Table B holds the same points as the rows below and some others, measured another way and shuffled. Each row below is followed by which row of B it is.
B:
0: [  81   14  138   89 -120   12   53   15   15  -35   -3    5   91   64
   93 -158  209  -41   89   37  -36   41  108    5  -54 -140  -87   24
   -1   81   67  -63   83   -3  -15   57 -108  -38   87  -39  124   31
  -43  145   49]
1: [ 104   26  -31  134    2  -42   44  129   13   43  -10   90  -73   49
    2  -17  157  108   37  -90   29   22  227   29  -44   -4   -9  -31
   12   55  -37   49  -10 -236  -36   32  -47  -66    1    9  117   50
    3   34  -53]
2: [ -30   59  115  114   95   -5 -185 -202   32 -136  113  -78  -26  -94
  -52  -36   25  -48 -163   35  -22  -71  -67 -102  -42 -150  206  -69
   58   87  -23  -93  131 -170 -124  118   11   99 -159 -185  -42 -115
  248  -55   44]
3: [  46  115  -41   69  135   29  -92  -61  -74  174  -29  143  223  151
  -70  -95 -203    3  -38  -95   83 -248   67   66  -68   91  162  -17
  -93 -154  -46   72 -126    2  163  -53  257   76  -72   45 -173   58
   78  -63  -83]
4: [ 195   45  174  202    6   77  -23  -68  -13   92 -121  -26  273  455
  161 -437   26 -144  144   23  -59 -290  199   25 -209 -123  190  138
 -253 -195  -46  -44 -181  185  -77   68   68 -132   62   93   25  108
   84  116  -62]
5: [-116   50 -102  -43  109  -68  -48   21    0   70   75   92  -66 -153
 -118   86  -97  107  -72  -53  116  -10  -25   -1   13   94   36  -53
   54   41  -59   66   74 -163   67   21   87  158 -101  -57  -91    0
    7  -54    8]
6: [-140  -37   37 -149  -81  -60   39   99   52  -16   27   24   12 -120
  -53  -36   29  -23   78  135   79   55 -123    1    3  -11 -127  -85
   86   77   45   87  156   23   30   52  -46  133    0  -71   54  -13
  -93  105   97]
7: [  73   44  -96   99   13  -45   46   26   18   84   22  104 -138  -43
   80  -19  180  208   -5 -162   52  135  231   16  -10    5  -35  145
  -25  143  -47  -95   32 -188   20   56  -98   25   81    3   31  115
 -122   42  -43]
8: [-162  -17    5  -25   21  -95   22   86   46  -53  113  -35 -171 -208
  -61   56   56   57   -8   62   42   91  -41  -49   -7  -19  -56  -66
  107  137  -45   46  186 -186 -107  101  -77   80  -77 -113   66  -64
    5   40   95]
9: [-147    2   73   29   88  -62  -82  -15   47  -93  106  -92 -105 -128
  -89   -6  -25  -39  -60   99   15  -56  -96  -86  -56  -70  107 -109
   78   52  -70   42  141 -168 -182  129   -6   72 -168 -141   21 -117
  176  -10   83]
10: [-155    5 -111 -170   75  -44    7  -75   39  214  -11   55  -11   -8
   99 -208 -119  106   70  -16  147   -7  -57   10  -54   81    8  304
 -171    2  -93 -100   24  245   93   90   18  249   98   41 -182  181
 -255   90   24]
11: [-121   48   49  -29   54  -27 -124 -170   28  -62  111  -16   -7 -179
  -47  -13  -20    1 -120   41   44    7 -146  -66    8  -76   79  -17
   66  115    9  -85  175  -55    7   88   11  200  -87 -161  -92  -57
   73  -16   73]
12: [-105   36 -116  -20  109  -91  -77   54   26  -11  107   90 -186 -246
 -174  201  -21  149 -128  -62  119   58  -18  -24   50   75   38 -153
  152  127  -48   94  124 -342    7   37   32  146 -161 -113  -19  -64
   85  -97    3]
13: [  69   19   28    2  -97   15   67  -78   29  110  -38   57   71   86
  217 -262  184   72  109  -41   27   98  127   20  -48  -83  -96  292
 -139   97   31 -199   46  189   89   72 -130   82  223   31   -5  190
 -258  183   19]
14: [-100   28   37   54   92  -49  -56    0   11  -29   84  -33  -50  -64
  -73  -19  -47  -12  -42   38   18  -80  -16  -42  -61  -27   93  -79
   36   14  -72   51   75 -150 -105   81   41   44 -129  -87   -4  -66
  128  -15   40]
15: [  64    9  229  126  -31   26  -61   69  -11 -102  -29  -44  226  199
  -92 -161    2 -233   69  170  -53 -249   -5   -9 -120 -125  110 -269
   35 -126   34  177  -16  -59 -117   32   85 -112 -139  -54  131 -118
  271   43   32]
16: [ 168   63  190  252  -69   46  -11  -77  -16  -75   22  -38  125  140
  102 -183  214  -76   17   -7 -109  -49  180  -18  -95 -199   45   10
  -24   45   45 -110   38  -86  -78   66  -66 -115   34  -63  116   -9
  114   88   14]
17: [-113  -11   11  -23   26  -68   10   32   46   -1   62  -21 -109  -99
   -4  -45   44   45   21   41   48   41  -13  -43  -38  -27  -12   16
   27   85  -50    0  121  -80  -83  103  -65   82  -36  -72   30   -4
  -23   59   65]
18: [  32   33  -27  118  -11  -53   55   27   22   12   63   28 -144  -74
   77  -22  207  143    6  -96    7  137  193  -15  -27  -52  -52  101
    9  162  -33  -93   93 -196  -55   83 -136   -7   56  -40   79   58
  -78   70   13]
19: [-131   71  -15 -141  -51   -5   -4 -141  -26   74   87  102  120 -220
   15   -9  -17   56  -44  -18   82  110 -130   20   66    5 -141   98
   38  135   96 -126  190  116  264   -7   22  270   90  -99 -160   62
 -205   70   95]
20: [ -52  129  -67   76  104  -37  -85  -87  -58   12  148  115  -25 -248
 -133  191  -38  122 -194 -144   54   30   14   -2   62   39   32 -108
  133  121    4  -18  127 -300  133  -22  106  133 -122 -131 -115  -58
   91 -107    7]
21: [  -4   34  106   71  121   16 -159 -169   36   10  -10  -72   86  165
   28 -266  -87  -92  -27   65   19 -231  -39  -60 -134 -100  274   70
 -136  -86  -89  -58  -32   81 -122  129   77   79  -89  -44  -86    5
  169    1   -7]
22: [ 196  100  149  416   38   15  -33  -33  -45 -108   90  -45   -8   86
   15  -26  210   -9  -80 -112 -146  -76  309  -39 -108 -175  140 -100
   36   57  -34  -57   10 -393 -190   63  -31 -223 -101  -87  146  -92
  290  -25  -25]
23: [-147  -84   46 -141  -45  -73   95  305   46   53  -56   13   61   81
 -104 -114  -92 -101  220  208   90 -123  -83   37  -87   68  -93 -179
   21 -117  -31  306   17   59  -63   36   42    2  -57   39  131  -12
  -37  126   69]
24: [ -82  108   83   42   26    9  -78 -199  -44  -28  142    5  109 -174
  -21   -1  -16  -12 -122  -15  -10    3  -76  -36    8  -79   14    3
   61  102   48 -129  171  -45   93   33   59  146  -41 -154 -122  -53
   44   -1   87]
25: [ -71  -49 -133 -181   -7  -86   60  300   47  140  -82  179  -20   13
 -149   18  -70   80  138   44  195  -29   -4   84    3  183  -96 -155
   48  -50  -25  291  -22  -64  100  -23   63   95  -34   71   58   72
 -120   45  -34]
26: [ 193   93   -9  259   22    4   13  -24  -25   45   24   85  -28   70
   82  -49  206  139  -37 -196  -23   40  317   17  -51  -63   39   86
  -38   90  -27 -107  -19 -245   -2   31  -47  -87   48   -3   57   79
   18   14  -73]
27: [ -43   98  138   36  -25   33  -72 -132  -60  -47   93   32  230  -93
  -68  -17  -38 -103  -76   42  -19  -79  -94   -3    0  -85    1 -127
   88   29  101  -22  137  -19  127  -14  107  101  -60 -131  -75  -83
   94    5   88]
28: [-186  -49   -5 -151  -36  -92   16   71   91  -46   74  -11 -152 -223
  -36   11   72   58   26  110   93  143 -124  -43   21  -23 -107  -28
  104  161   -3   22  215  -61  -53  108 -124  171  -17 -111   56  -16
  -98   85  110]
29: [ 117   13  -77   35  -91  -34  129  189    3  131  -63  176   -8   65
   50  -50  182  149  130 -109   76  103  246   87  -10   54 -163   47
  -19   61   19   55  -16  -99  112  -21  -72  -27  135   79  117  149
 -204  112  -50]
30: [  61   92  201   44 -246   78  203  174 -173   90  -19  166  557  117
  -35  -77    2 -208  203   60  -74 -109   73  162  -25   -7 -328 -226
   67 -115  230  178   33  146  346 -193  169 -116  126   44   74   -5
 -126  178   95]
31: [-186  -65  113 -116 -119  -96   46  253   54 -183   93  -20  -61 -251
 -209  152   85  -91   54  233   34   87 -178  -29   40  -49 -187 -400
  294  123   87  262  262 -226  -84   38  -74   41 -149 -169  218 -189
   83   67  161]
32: [  17  128  188  289  162   30 -203 -278  -46 -138  153 -131   66   -8
  -43  -71  -31 -111 -204   -6 -112 -202    9 -107 -107 -195  308  -76
   17    8  -55 -124   74 -218 -177  111  102  -12 -215 -189  -77 -162
  398 -101   35]
33: [ 150   26  136  231    5   22   27   63   -7   30  -59  -29  120  305
   81 -259   91  -82  124   13  -68 -186  232   14 -173 -101  108   11
 -125 -109  -61   40 -105  -41 -149   65   10 -186    0   54  126   33
  118   91  -34]
34: [  26   -6  155   61   53   18  -61   55   13   45  -98  -41  231  343
  -25 -310 -138 -208  133  153    9 -358    6   10 -182  -48  198  -89
 -134 -245  -69  171 -133  125 -119   62  151  -66  -96   52   31   -8
  186   58  -14]
35: [-154   -8 -209 -232   29  -99   42  165   37  160   -1  190  -96 -185
 -112  106  -85  188   34  -35  219   99  -61   59   66  199 -132  -26
   67   66  -26  146   77  -62  189  -16   39  235    5   13  -67   95
 -220   20    4]
36: [  56   37   27   46  -50   12   52 -113   20  108   -6   24   43   79
  225 -262  156   78   82  -68    9   73  142    4  -69  -86  -42  319
 -159   88   -6 -225   40  156   49   92 -112   67  197   19  -34  174
 -216  157   18]
37: [  76   51  -24  172    2  -52   37   82   -1  -24   73   65 -139  -93
  -15   86  203  141  -40 -123   -2  112  217    1   -7  -35  -35  -58
   91  151  -18  -10   81 -346  -46   43  -84  -52  -23  -62  120   -6
   32    7  -13]
38: [ -37  140   94  130  115   44 -117 -234  -83   39  105   -4  202    0
  -10  -98 -146  -61 -113  -49  -31 -185  -15  -19  -72  -59  161   35
  -49  -45  -17 -107   35    9   72   24  181   85  -78  -86 -192  -36
  141  -44   31]
39: [  60  115  -60   35  135   31 -109  -66  -72  198  -59  173  239  172
  -78 -110 -216   11  -32 -104  108 -256   59   75  -61  112  168  -12
 -106 -169  -41   82 -146   29  201  -60  267  103  -60   64 -186   87
   55  -71 -100]
40: [   7   77  177  168   96   27 -149 -154  -27  -80   64  -76  152   79
  -58 -126  -73 -149  -87   61  -58 -234  -26  -54 -109 -130  227 -114
   -3  -67  -25   -1   24  -77  -96   67  129   -6 -162 -117  -44 -115
  291  -39   27]
41: [  96   95  119  235  -25   23  -26 -217  -11  -64  116  -45  -13  -54
  163 -112  249   52  -82 -105 -100  102  172  -57  -47 -205   29  176
  -21  191   20 -293  140 -119  -58  103 -131   -5   69 -124   14   18
   18   68   43]
42: [-207  -81 -101 -171  -26 -157   99  349   84  -27   60   65 -249 -264
 -188  190   49  111   74  103  144  155  -70    3   48  112 -191 -244
  214  129  -34  273  181 -274  -69   48  -87   90 -104  -66  169  -62
  -75   51   78]
43: [  -8   32  -26   27  134  -34  -90  134   -9   72  -36   95   77  120
 -196  -15 -188  -33    7   23  102 -260   12   34  -73  102  167 -236
   12 -158  -84  268 -100 -154  -11  -12  213   13 -197   20  -15  -38
  202  -77  -65]
44: [ -55  136   87   42 -191   20  151  -39 -141    4  184  132  220 -330
    4  160  146   34  -33  -90  -67  234   35   63  104  -54 -379  -58
  196  225  217 -120  289  -83  338 -108  -13   67  133 -139  -18  -30
 -202  110  159]
45: [-106   54   92   50   87  -16 -110 -117   -1  -66  105  -60   40  -85
  -69  -42  -67  -67  -88   64   -4 -107  -99  -64  -50  -82  131  -77
   42   21  -26  -19  115  -85  -68   86   71   99 -139 -139  -62  -94
  168  -24   67]
46: [  -7  120 -109   26  116  -12  -92 -123  -48  122   57  161   50  -94
  -63   54  -90  132 -135 -164  103  -35   41   23   22   81   78   34
    3   42  -21  -48   19 -121  195  -27  144  175  -41  -39 -187   56
   -4  -84  -49]
47: [ -46   42  -60   21  111  -52  -65   83    0   49   32   85  -28  -45
 -158   63  -99   50  -44  -23   95 -105   15    6  -25   78   92 -158
   56  -27  -68  162    5 -214    6   13  120   66 -155  -31  -25  -37
  120  -67  -24]
48: [  57  112  -54  132  190    3 -156 -122  -32   96   10   85   51   82
  -67  -52 -123   63 -127 -128   68 -196   95    1  -68   40  256   -1
  -67  -71  -95    3  -92 -153   35   20  179   77 -127  -14 -142   28
  171 -113  -96]
49: [ 131   36  -27  131  -16  -18   64  116    1   77  -33  109   -5  100
   37  -70  149   98   68  -97   28    9  249   49  -54    2  -25   17
  -28   26  -23   32  -41 -162    8   16  -35  -72   48   45  101   89
  -40   62  -57]
50: [ -71   75   30  -66   16   38  -24 -137  -44  149    2   71  253   45
   43 -191 -135  -43   32    3   59 -115  -66   37  -50   13    6  128
 -108  -61   24  -68   22  239  199    0  137  171   65    2 -183   92
 -115   68   40]
51: [  46  143   13  202  209   12 -206 -143  -68    1   81   60   90    4
 -169   59 -153   -3 -208 -112   17 -236   48  -21  -48    7  287 -173
   38  -65  -64   51  -36 -287   16   -4  238   45 -240  -94 -141  -97
  337 -181  -64]
52: [ -49   26   96   -7   -9   -1  -34  -49    6    0   25   -8  115   14
    2 -133   -6  -69   24   75   17  -69  -52  -11  -57  -65   22  -10
   -6    5   17   -6   81   50    8   55   27   83  -17  -59  -21   -5
   19   67   57]
53: [-117  -23 -108  -96  125  -85  -42  157   52  104  -25   68  -85   21
 -134  -24 -157   56   46   37  156 -129  -31   14  -58  137   92  -97
  -11  -79 -127  214  -35  -94  -41   52  101  105 -132   26  -20   21
   33  -22  -29]
54: [ -22   22  -40   -6  106  -37  -48  137   -6  112  -53   90   88  137
 -140  -65 -170  -19   53   25  107 -225   24   43  -79  107  118 -147
  -28 -161  -81  231 -102  -66   14   -5  179   27 -128   50  -25   12
   98  -29  -53]
55: [ -56   91   92  159   48  -21  -90 -207   -2 -134  198  -73  -95 -255
    9   58  134   46 -185  -52  -66  105    9  -98    6 -162   55   15
  108  221    8 -204  238 -248  -77  112  -78   87  -78 -219  -28 -100
  126  -22   93]
56: [ -25  -40  169  -10  -76  -20    6  181   26  -82  -30  -15  153  102
 -117 -108    3 -181  125  209    8 -155  -66    8  -78  -66  -17 -286
   85  -82   44  243   44  -35  -78   25   38  -49 -101  -41  162 -100
  139   83   64]
57: [  68  -17  122   64 -116   -8   56   62   45  -32  -26  -10   52  100
   87 -185  197  -41  116   66  -18   21   99   -1  -72 -125  -63   14
  -15   57   39  -16   63    5  -64   78 -119  -46   76  -20  152   40
  -44  151   38]
58: [ -40   11  -79  -23   57  -67    4  153   22   71   -3  104  -57  -23
 -115   36  -34   79   23  -18  109  -40   51   32  -22   88    7 -112
   42   -6  -58  164    7 -173   13   11   56   50  -78    3   26   12
   10  -10  -22]
59: [  95    2   59   80  -53   11   97   74    7  125  -85   32  114  259
  154 -298  102   -9  187    2    3  -74  196   41 -131  -45  -22  166
 -171  -62  -35  -22  -77  134  -22   57  -39  -74  140   98   73  145
 -128  169  -19]
60: [ -14  139 -102   61  106  -13  -90 -141  -64   86  109  153   22 -175
  -71  120  -45  154 -172 -189   74   19   54   19   47   59   45   11
   53   97    2  -78   73 -197  195  -30  121  167  -54  -80 -173   20
   10  -94  -22]
61: [-176 -130  145 -138 -101 -112   35  381  100 -195   10  -53  -49  -97
 -269   75   25 -179  133  342   53  -53 -201  -25  -28  -31 -102 -509
  264   -5   36  426  169 -209 -203   63  -39  -27 -222 -115  300 -213
  187   75  133]
62: [ 129   34  186  232  -23   20  -32  -36   11  -88   12  -72   69  167
   75 -198  174  -90   27   34  -96  -97  159  -37 -125 -186  110  -18
  -37    6  -11  -53   15 -104 -172  101  -60 -128  -25  -55  130  -29
  165   73    9]
63: [  22  142  -96  102  208   21 -150 -263  -47  181   36   94   61   42
   45 -114 -146  127 -146 -199   77 -136   93    1  -62   46  241  224
 -157  -33 -106 -171  -68   -9  121   39  164  172  -23   -7 -276  113
   27  -86  -85]
64: [ -88  -23 -190 -198   58  -83   18  173   57  198  -79  176  -52   11
  -85  -39 -113  139   92  -13  224  -25  -13   67   -3  194  -28   14
  -42  -38  -75  173  -44   24  126    9   70  185    6   84  -59  140
 -178   34  -49]
65: [ -61  -23   94  -66  -24  -21  -22   66   39    1  -31   -6  112   82
  -43 -159  -33 -107   95  151   52 -118  -83    0  -71  -32   15  -94
   -4  -57    5  113   39   74  -28   57   36   62  -38  -29   43  -11
   28   83   49]
66: [ 106   -7   -2   94  -46  -35   95  220   17   68  -66   91    4  152
    7  -92  131   46  140  -26   37  -30  221   57  -76   19  -55  -57
  -18  -22  -29  134  -56 -133  -38   19  -34 -114   30   69  163   69
  -35   93  -47]
67: [-126   24   41    4    2  -53   25   98  -15  -23   97   18    1 -141
 -113   64  -20  -14    0   51   22  -10  -43   -1  -13    1  -67 -168
  122   48    2  117  132 -159   -2   26   34   41  -96  -92   41  -84
   54   21   84]
68: [  13  138  177  103 -200   60  116  -18 -155  -28  132  113  354 -173
  -19   79  114  -87    3  -31 -104   83   42   79   54  -91 -301 -161
  173  114  235  -39  209  -51  308 -130   56  -16   91 -116   18  -67
  -81  105  137]
69: [  39  127  151   90 -204   61  173   71 -175   55   76  151  407  -57
  -11   21   70  -94   86  -35  -84   28   99  121   19  -34 -324 -143
  112   26  208   31  127   12  332 -158   97  -64  121  -33   36  -13
 -134  134  106]
70: [ 229  125  -23  281   80   28  -64 -136  -31   67   12   91    4  122
  104 -101  156  143  -90 -234  -11  -25  315    7  -65  -70  147  149
 -100   57  -53 -167  -66 -203   16   38    2  -41   34    4  -25  102
   57  -27 -111]
71: [  57  -22   -7   53  -69  -55  119  260   23   55  -42   82  -34   84
   -8  -50  141   59  152    2   41   17  187   54  -61   23 -111  -80
   17   12  -20  151   -6 -151  -41   19  -64  -98   30   54  188   52
  -66  107  -13]

[  98  -57  225  195 -126  -40  -15  110 -349   74  -97    7   56  102
 -101 -246  -12  -17  -38   75 -330   36  164  -19  211   84   16   21
 -175  101  220  -46  228 -256 -191] | 8
[-384  137  213  672  -78  404  -70  -54  323  144  -57  -30  484  189
  107 -136 -280    1 -185   61  -15  -95   36 -173 -499 -166 -362  108
   29  170 -347 -354  -91 -430 -461] | 61
[ 276  -21  136  -64   88 -176   79  167 -541  -57  -50 -103  -48  -81
 -124   21   63   42   85   12 -107  -79  235    4  248  103  147  186
 -238  -91  294  110  108 -157   13] | 18
[  64 -285   23 -159   86  357  -86  -17 -302 -189 -195   71  350  -38
 -121 -729   -1  -43 -371   74 -232  170 -136   53   61  -23  123 -206
  150  153  308    0   46   74   19] | 51
[ 444   -3 -194   90 -269 -365   99  102  151   34    8   65 -236   27
   20  368  127  101   -9 -128 -205   10 -302   67 -128   80 -120 -306
 -124  134  -47 -177  247 -119  100] | 19
[ -44  135   -5  -86  -12   96  -20    1  100    2  -10   27  100  -14
   35 -116  -43   58  -37  -17 -292  -25   80 -202   41 -117   -1 -278
  -27 -136   -9 -183   35   11 -358] | 65
[ 175   60   27  463 -158 -219   57   92   63  110    9   41 -134  116
  107  289    5  103  -35  -31  -47  -88  -31  -79 -169  -19 -203 -127
 -143  240  -78 -115  170 -312 -149] | 28
[  50   47  -36  188  -13   37   31    9   82  -36  -34    3   89   -1
   41   82  -60   82 -131  -21   14  -71  -77 -102 -200 -101 -118 -129
  -18   90  -61 -134  -26 -137 -137] | 58
[  74 -149   81  -34  -74  126  -51   24 -255  -43 -147   68  144   38
 -115 -469   -8  -23 -212   71 -335  121   -9  -27  197    4   65 -231
  -15  109  273  -61  140  -48 -135] | 45
[ 112  -25 -157 -444   49  145  -28  -22   25 -144  -63   72  121 -118
  -15 -321   67   35 -146  -40 -366   83 -113  -98   97  -86  142 -450
   91 -156  133 -123   52  253 -151] | 3
[ 412  206 -186 -227  130 -403  158  156  -17  -75  120  -71 -341 -175
  140  612  176  207  218 -170   17 -218   73 -145  -12  -35   60 -157
 -182 -232  -18   33   62   52  -40] | 13
[-225  255   -9   83 -135  119   -1  -79  288   45  -32  -30  167   26
   -9   62 -205   55  -40   -7 -202  -78   64 -267  -39 -176 -134 -241
  -74 -179 -161 -349 -116 -106 -472] | 23
[  47  177   48   69  200   44   57   99    5  -29   55 -125  135  -81
  128  230   -7   99  110  -70   54 -213  163 -134 -265  -71  -56  176
  -80 -172 -157  -74  -59 -150 -196] | 71
[ 408 -113 -278 -231  110 -148   51   49  -21 -178    1  126 -203 -124
  132   38  209  152 -192  -96  -46    9 -234  -60  -38  -95   89 -528
   85  143  168   92  131  223   82] | 63
[ 138  260 -108 -365  253  -92   91   76    4 -112   92  -96  -74 -208
  119  299   74  155  175 -115  -45 -210  206 -243   13 -125  124 -126
  -93 -390  -31  -15  -78  142 -242] | 59
[ 152   27 -301 -286   99  109   10  -36  311 -160   10   88   53 -125
  150  -26   90  122 -174 -117 -126    1 -269 -132 -234 -178   -4 -528
  163  -52  -85 -144   -9  254  -99] | 39
[-216   50   76 -123  225  482  -78  -34   36  -98  -49  -44  472  -69
   55 -428  -89    9 -139   18 -161  -35   98 -154 -185 -158   17  -28
  126 -176  -67 -151 -115   35 -325] | 15
[  -3 -110  175  173  -62  127  -59   35 -279   14 -132   67  152   88
  -77 -443  -54  -21 -202  105 -267   73   91  -69  160  -25   15 -138
  -43  179  245  -34  135 -161 -226] | 9
[ 168 -195  -28  318  126  123   -5   39  -88 -101  -60   66  109   27
  128 -157   54   87 -312   11  140  -14 -156   -9 -307  -93 -105 -137
  109  392   63   68   58 -124   36] | 2
[-166    5    8 -141   33  354  -78  -78   33  -86 -113   50  326  -15
  -43 -484 -109   -5 -241   47 -282   69    0 -167   40 -157   37 -314
  107  -65   83 -186  -54   81 -324] | 43
[ 126   44  -62  -25   27    5   13   52   58  -29    5   37   33  -22
   94   -1   49   82  -54  -50 -180  -36  -29 -108 -105  -71  -24 -229
  -10  -14  -15 -105   90   -6 -169] | 52
[  89  -37   22  347  -52   90   12   50  104   22  -37    1  188   72
   77    9  -26   31 -132  -27  -31  -45 -136   16 -364  -18 -196    6
   -7  198 -137 -163   76 -248  -65] | 67
[ 117   19  128 -151  161   41   35  110 -407  -93  -54 -128  131 -112
  -96 -106   -1   24   44   12  -87  -92  233  -59  149   21  132  181
 -143 -188  199   36  -10  -88  -90] | 1
[ 194 -103  -74   61  -28  110    0   57   95  -46  -50   39  186    9
   46 -122   77   22 -147  -64 -183   37 -247   73 -313   18  -88 -128
   60  120  -72 -159  136  -71   30] | 27
[ 322  -52  -48  -47  329  -49  119  136 -313 -212    5 -144   51 -198
   38  222  100  127  -10  -79  300 -180   30   17 -212   -8   64  236
  -63  -29   84  154  -80  -76  203] | 26
[ 233  185  -59  -84  105 -186  141  106  -77  -81   45 -160  -47 -154
    2  466   20  119  159 -105   94 -215   83  -77 -104   -5  -12  139
 -193 -245  -67  -61  -74 -117  -18] | 29
[ 332 -258   -1  241  -36   24    6  116 -145  -40  -78   55  122   56
   24 -173  125   14 -205  -25 -110   70 -252  181 -292  107  -92  -23
   33  353   66  -23  242 -185  189] | 20
[ 335  -92   42  -94  -70   42   50  174 -104  -17  -38 -127  310  -34
 -116  -27  121  -63  119 -116 -336   12 -165  287 -305  267  -34  362
 -108 -156 -113 -224  202 -204  219] | 68
[ 374  132  -61 -472   59 -371  117  149 -373  -87   22  -62 -305 -188
  -85  240  140  115  208  -68 -248 -103  218 -123  452   41  255 -165
 -263 -334  298   74  107  107  -75] | 36
[ 260   29  -66 -182  -89   24   95   93   49  -70  -35 -176  304 -105
 -163  168   23  -23  109 -140 -209  -40 -227  207 -321  181  -62  292
 -123 -273 -194 -312   26 -149  186] | 69
